Below are the code and all the weights of a small trained network. Each question names an input and a class and asks about switching units off, where a switched-off unit gives its printed mean instead of its output.

import numpy as np


def w(rows, s, z=0):
    codes = np.array(rows[::2]) - 128.0
    scale = np.full(codes.shape[1], s)
    scale[-1] = z or s
    return codes * scale


def norm(h):
    return h / np.sqrt((h * h).mean(-1, keepdims=True) + 1e-5)


def f(y):
    return y / 2 * (1 + np.tanh(0.7978845608 * (y + 0.044715 * y**3)))


def log_softmax(a):
    a = a - a.max(-1, keepdims=True)
    return a - np.log(np.exp(a).sum(-1, keepdims=True))


def net(x, mask):
    res = np.array(x, float).reshape(1, 3) / 4 @ E
    u = 0
    for l in range(3):
        y = f(norm(res) @ A[l][:, :-1].T + A[l][:, -1])
        res = res + np.where(mask[u : u + 5], y, B[l][:, -1]) @ B[l][:, :-1]
        u += 5
    return log_softmax(norm(res)[-1] @ U[:, :-1].T + U[:, -1])


A, B = {}, {}
E = w([
[143,114,144,140,119,27,231,123,126,140],'x0',
[138,118,142,241,124,147,112,143,133,130],'x1',
[137,135,127,133,116,141,132,2,137,131],'x2',
],0.0057)
A[0] = w([
[135,127,130,236,123,211,75,137,134,127,91],'L0N0',
[129,127,124,145,128,133,122,4,133,124,221],'L0N1',
[144,122,141,107,118,91,151,120,146,125,151],'L0N2',
[129,131,124,75,125,210,75,133,133,124,174],'L0N3',
[133,124,129,247,124,120,138,134,133,127,2],'L0N4',
],0.023,0.0045)
B[0] = w([
[28,166,91,97,186,99,121,6,79,118,243],'L0N0',
[131,155,178,150,141,210,203,103,59,194,249],'L0N1',
[127,134,59,63,99,112,159,105,95,157,173],'L0N2',
[211,89,188,182,89,153,113,218,174,129,229],'L0N3',
[225,88,193,170,82,167,108,253,182,129,216],'L0N4',
],0.012,0.021)
A[1] = w([
[167,105,45,96,69,78,69,181,190,92,254],'L1N0',
[120,121,35,83,108,61,92,130,167,73,109],'L1N1',
[163,79,108,137,99,52,13,190,240,39,156],'L1N2',
[89,108,26,58,121,30,98,132,185,70,55],'L1N3',
[74,104,61,89,149,7,5,103,202,27,27],'L1N4',
],0.022,0.0015)
B[1] = w([
[76,84,151,145,185,85,75,88,160,69,217],'L1N0',
[149,184,173,157,108,188,88,87,108,150,159],'L1N1',
[101,55,135,94,156,6,130,101,157,93,254],'L1N2',
[86,170,167,173,176,170,148,69,78,155,172],'L1N3',
[121,124,22,137,124,245,181,225,149,103,174],'L1N4',
],0.018,0.014)
A[2] = w([
[180,127,148,131,95,136,108,223,185,110,70],'L2N0',
[220,135,205,174,79,172,124,204,167,146,50],'L2N1',
[253,127,217,192,58,173,113,229,168,159,9],'L2N2',
[186,175,49,27,36,100,145,122,99,188,77],'L2N3',
[143,179,105,111,101,173,224,144,71,193,100],'L2N4',
],0.018,0.0016)
B[2] = w([
[130,213,128,120,126,128,106,58,130,131,162],'L2N0',
[177,47,171,149,87,192,214,163,74,196,200],'L2N1',
[202,143,234,162,74,225,152,252,63,215,217],'L2N2',
[149,204,135,89,106,174,244,45,28,238,151],'L2N3',
[129,100,61,99,109,10,18,174,228,36,251],'L2N4',
],0.012,0.021)
U = w([
[131,35,164,123,156,4,106,150,198,69,200],'0',
[67,200,158,169,184,156,88,14,86,129,162],'1',
[205,111,195,152,76,175,163,213,96,189,208],'2',
[145,194,29,31,79,48,158,78,109,159,21],'3',
[86,133,1,143,154,199,130,205,169,63,10],'4',
],0.0099,0.0012)

Each question gives the input, the list of numbers given to net, and the class t.
The units are the neurons (one row each of A and B). Each row of codes is followed by its name. A weight is (code - 128) times the scale printed after its matrix; where a second scale follows, it is the last column's (A, B and U).
mask holds one flag per neuron, layer by layer. A switched-off neuron (its flag False) gives its mean, the last column of its row in B, instead of its output. The means were averaged over made-up inputs and are rounded, as every weight is.
A unit's drop is (log p(t) with every unit on - log p(t) with that unit switched off) / (log p(t) with every unit on - log p(t) with every unit switched off).
The circuit of an input: a set's keep is (log p(t) with only the set's units on - log p(t) with every unit switched off) / (log p(t) with every unit on - log p(t) with every unit switched off). Starting from the 12 units with the biggest drops (on a tie, the unit counted first), units are removed one at a time, each time the one whose removal leaves the highest keep (on an exact tie, the one counted first), for as long as the keep stays at least 0.8.
circuit, biggest first: the units of the circuit, biggest drop first
k most important neurons: the k neurons with the biggest drops, biggest first
k most important neurons of layer l: the k neurons of layer l with the biggest drops, biggest first
drop of u: that unit's drop, to one decimal
input [2,-7,1], class 3: 2 most important neurons : L0N3, L0N4
input [3,-6,-1], class 1: 2 most important neurons : L0N1, L0N0
input [0,7,-2], class 4: 2 most important neurons of layer 0 : L0N3, L0N0
input [2,-6,1], class 3: 3 most important neurons : L0N3, L0N4, L2N3
input [8,-2,-6], class 1: 2 most important neurons of layer 0 : L0N1, L0N4
input [7,0,0], class 1: most important neuron : L0N1
input [-8,-1,-5], class 0: 3 most important neurons : L0N1, L0N3, L1N2
input [0,6,-7], class 4: 4 most important neurons : L0N3, L0N0, L1N4, L0N1
input [-2,5,-1], class 4: 2 most important neurons of layer 0 : L0N0, L0N1
input [7,-4,-6], class 1: 3 most important neurons : L0N1, L0N4, L0N3
input [8,-7,1], class 3: 2 most important neurons : L0N0, L1N0
input [1,7,-6], class 0: 2 most important neurons : L0N4, L0N1
input [5,0,6], class 3: 3 most important neurons : L0N3, L0N4, L0N2
input [-5,5,-2], class 4: 2 most important neurons : L0N0, L0N1
input [-1,1,2], class 1: circuit, biggest first : L0N0
input [-6,-3,-3], class 0: 3 most important neurons : L0N1, L1N2, L0N3
input [1,-8,-7], class 1: circuit, biggest first : L0N1, L0N4, L1N3
input [-6,0,-3], class 0: 2 most important neurons : L0N3, L0N1
input [1,-6,2], class 3: 3 most important neurons of layer 0 : L0N4, L0N3, L0N2
input [2,6,0], class 0: 3 most important neurons : L0N1, L1N2, L0N4
input [1,-1,-1], class 1: 4 most important neurons of layer 0 : L0N1, L0N3, L0N4, L0N0
input [8,-8,2], class 3: most important neuron : L2N3
input [-8,3,7], class 1: 2 most important neurons of layer 0 : L0N0, L0N4
input [4,-8,5], class 3: 2 most important neurons of layer 0 : L0N3, L0N4
input [1,-1,-6], class 1: drop of L0N1 : 0.9
input [-3,8,-5], class 4: drop of L1N4 : 0.5
input [7,7,-6], class 0: drop of L1N2 : 1.3
input [-5,-5,-7], class 0: drop of L0N1 : 2.9
